Below are the code and all the weights of a small trained network. Each question names an input and a target symbol and asks about switching units off, where a switched-off unit gives its printed mean instead of its output.

import numpy as np


def w(rows, s, z=0):
    codes = np.array(rows[::2]) - 128.0
    scale = np.full(codes.shape[1], s)
    scale[-1] = z or s
    return codes * scale


def norm(h):
    return h / np.sqrt((h * h).mean(-1, keepdims=True) + 1e-5)


def softmax(a):
    e = np.exp(a - a.max(-1, keepdims=True))
    return e / e.sum(-1, keepdims=True)


def log_softmax(a):
    a = a - a.max(-1, keepdims=True)
    return a - np.log(np.exp(a).sum(-1, keepdims=True))


def net(x, mask):
    ids = ['Γαβεηθξπστφψω'.index(c) for c in x.split()]
    T = len(ids)
    res = E[ids] + P[:T]
    u = 0
    for l in range(2):
        r = norm(res)
        for j in range(3):
            rows = slice(2 * j, 2 * j + 2)
            q, k, v = (r @ M[l][rows].T for M in (Q, K, V))
            z = softmax(np.where(np.tri(T) > 0, q @ k.T / 2**0.5, -1e9)) @ v
            o = O[l][rows]
            res = res + np.where(mask[u + j], z, o[:, -1]) @ o[:, :-1]
        u += 3
    return log_softmax(norm(res)[-1] @ U[:, :-1].T + U[:, -1])


Q, K, V, O = {}, {}, {}, {}
E = w([
[145,107,144],'Γ',
[140,131,101],'α',
[135,104,139],'β',
[138,134,108],'ε',
[134,118,77],'η',
[113,132,168],'θ',
[144,128,55],'ξ',
[145,104,132],'π',
[4,80,120],'σ',
[135,135,79],'τ',
[134,146,108],'φ',
[138,93,97],'ψ',
[134,80,169],'ω',
],0.024)
P = w([
[98,141,254],'0',
[244,68,25],'1',
[221,36,116],'2',
[199,81,109],'3',
[190,84,125],'4',
[180,76,143],'5',
[172,104,127],'6',
[164,101,137],'7',
[163,99,136],'8',
],0.0063)
Q[0] = w([
[130,183,54],'0.h0',
[42,54,111],'0.h0',
[207,47,94],'0.h1',
[217,166,26],'0.h1',
[122,203,255],'0.h2',
[125,178,221],'0.h2',
],0.0088)
K[0] = w([
[86,135,79],'0.h0',
[16,88,223],'0.h0',
[160,95,135],'0.h1',
[247,212,100],'0.h1',
[158,186,100],'0.h2',
[231,105,194],'0.h2',
],0.012)
V[0] = w([
[100,42,120],'0.h0',
[115,118,234],'0.h0',
[92,147,102],'0.h1',
[38,86,98],'0.h1',
[18,37,131],'0.h2',
[254,91,110],'0.h2',
],0.01)
O[0] = w([
[95,118,52,196],'0.h0',
[95,199,55,19],'0.h0',
[2,86,233,92],'0.h1',
[94,106,199,88],'0.h1',
[51,206,119,177],'0.h2',
[117,48,55,254],'0.h2',
],0.0059,0.0042)
Q[1] = w([
[204,139,97],'1.h0',
[166,85,106],'1.h0',
[82,160,169],'1.h1',
[139,167,176],'1.h1',
[184,104,225],'1.h2',
[254,124,58],'1.h2',
],0.018)
K[1] = w([
[188,102,83],'1.h0',
[154,60,136],'1.h0',
[125,63,75],'1.h1',
[251,127,79],'1.h1',
[181,139,150],'1.h2',
[152,203,189],'1.h2',
],0.018)
V[1] = w([
[43,140,216],'1.h0',
[45,183,95],'1.h0',
[21,143,135],'1.h1',
[204,43,10],'1.h1',
[43,217,15],'1.h2',
[23,26,77],'1.h2',
],0.012)
O[1] = w([
[122,96,116,2],'1.h0',
[243,113,128,62],'1.h0',
[68,88,15,122],'1.h1',
[244,101,110,166],'1.h1',
[186,213,47,126],'1.h2',
[188,5,34,126],'1.h2',
],0.013,0.0099)
U = w([
[49,67,208,255],'Γ',
[197,84,49,88],'α',
[52,173,194,171],'β',
[74,5,72,109],'ε',
[205,3,177,127],'η',
[236,158,86,90],'θ',
[180,224,138,151],'ξ',
[124,214,210,152],'π',
[18,187,114,113],'σ',
[9,102,70,93],'τ',
[232,143,228,164],'φ',
[111,214,40,85],'ψ',
[125,128,63,86],'ω',
],0.017,0.0055)

Each question gives the input, a string of symbols that net reads in full, and the target symbol t.
The units are the heads (2 rows each of Q, K, V and O). Each row of codes is followed by its name. A weight is (code - 128) times the scale printed after its matrix; where a second scale follows, it is the last column's (O and U).
mask holds one flag per head, layer by layer. A switched-off head (its flag False) gives its mean, the last column of its rows in O, instead of its output. The means were averaged over made-up inputs and are rounded, as every weight is.
A unit's drop is (log p(t) with every unit on - log p(t) with that unit switched off) / (log p(t) with every unit on - log p(t) with every unit switched off).
The circuit of an input: a set's keep is (log p(t) with only the set's units on - log p(t) with every unit switched off) / (log p(t) with every unit on - log p(t) with every unit switched off). Starting from all 6 units, units are removed one at a time, each time the one whose removal leaves the highest keep (on an exact tie, the one counted first), for as long as the keep stays at least 0.8.
circuit, biggest first: the units of the circuit, biggest drop first
unit that matters most: the unit with the biggest drop
heads that matter: for each layer, one digit per head in row order, 1 if its drop is at least 0.15 and else 0, layers parted by /
input α ω ξ η θ, target φ: heads that matter	111 / 010
input τ ξ θ τ β, target Γ: unit that matters most	1.h2
input ε τ ξ η, target π: heads that matter	101 / 001
input ξ Γ Γ α Γ ψ τ, target η: circuit, biggest first	1.h1; 1.h2
input ψ π τ ω π Γ τ η β, target α: heads that matter	101 / 000
input Γ α η π, target ξ: heads that matter	110 / 001
input α ε η ε β Γ α φ, target φ: heads that matter	001 / 010
input ω α θ τ τ ε τ π, target τ: circuit, biggest first	1.h1; 0.h0
input α ε ξ η θ ψ φ, target φ: heads that matter	011 / 010
input ξ ξ ξ ε Γ ψ η, target η: circuit, biggest first	1.h1; 1.h2; 0.h0
input ξ ψ ω ψ ξ ξ, target η: heads that matter	000 / 011
input η ξ τ, target ε: circuit, biggest first	0.h1; 1.h2; 0.h0; 1.h1
input β ε α ψ, target ψ: heads that matter	101 / 001
input ε β Γ ω, target π: circuit, biggest first	1.h2; 0.h0
input ε ε ψ ε φ α ξ ω, target π: circuit, biggest first	1.h2; 0.h0; 0.h1
input τ π α, target Γ: heads that matter	100 / 000
input ω θ π ω η π, target τ: heads that matter	101 / 010
input η ω β τ ψ ε ε ξ, target ε: unit that matters most	0.h1
input φ σ Γ π τ ξ, target ψ: circuit, biggest first	0.h2; 1.h2; 1.h1
input η ψ ξ ε α θ π, target ε: circuit, biggest first	0.h1; 0.h2; 1.h2; 1.h1
input ξ η ω τ σ θ ξ η θ, target η: circuit, biggest first	1.h2
input τ θ τ Γ ξ, target Γ: circuit, biggest first	1.h2; 0.h0
input η φ α τ α ω, target ε: circuit, biggest first	0.h1; 0.h2; 1.h1
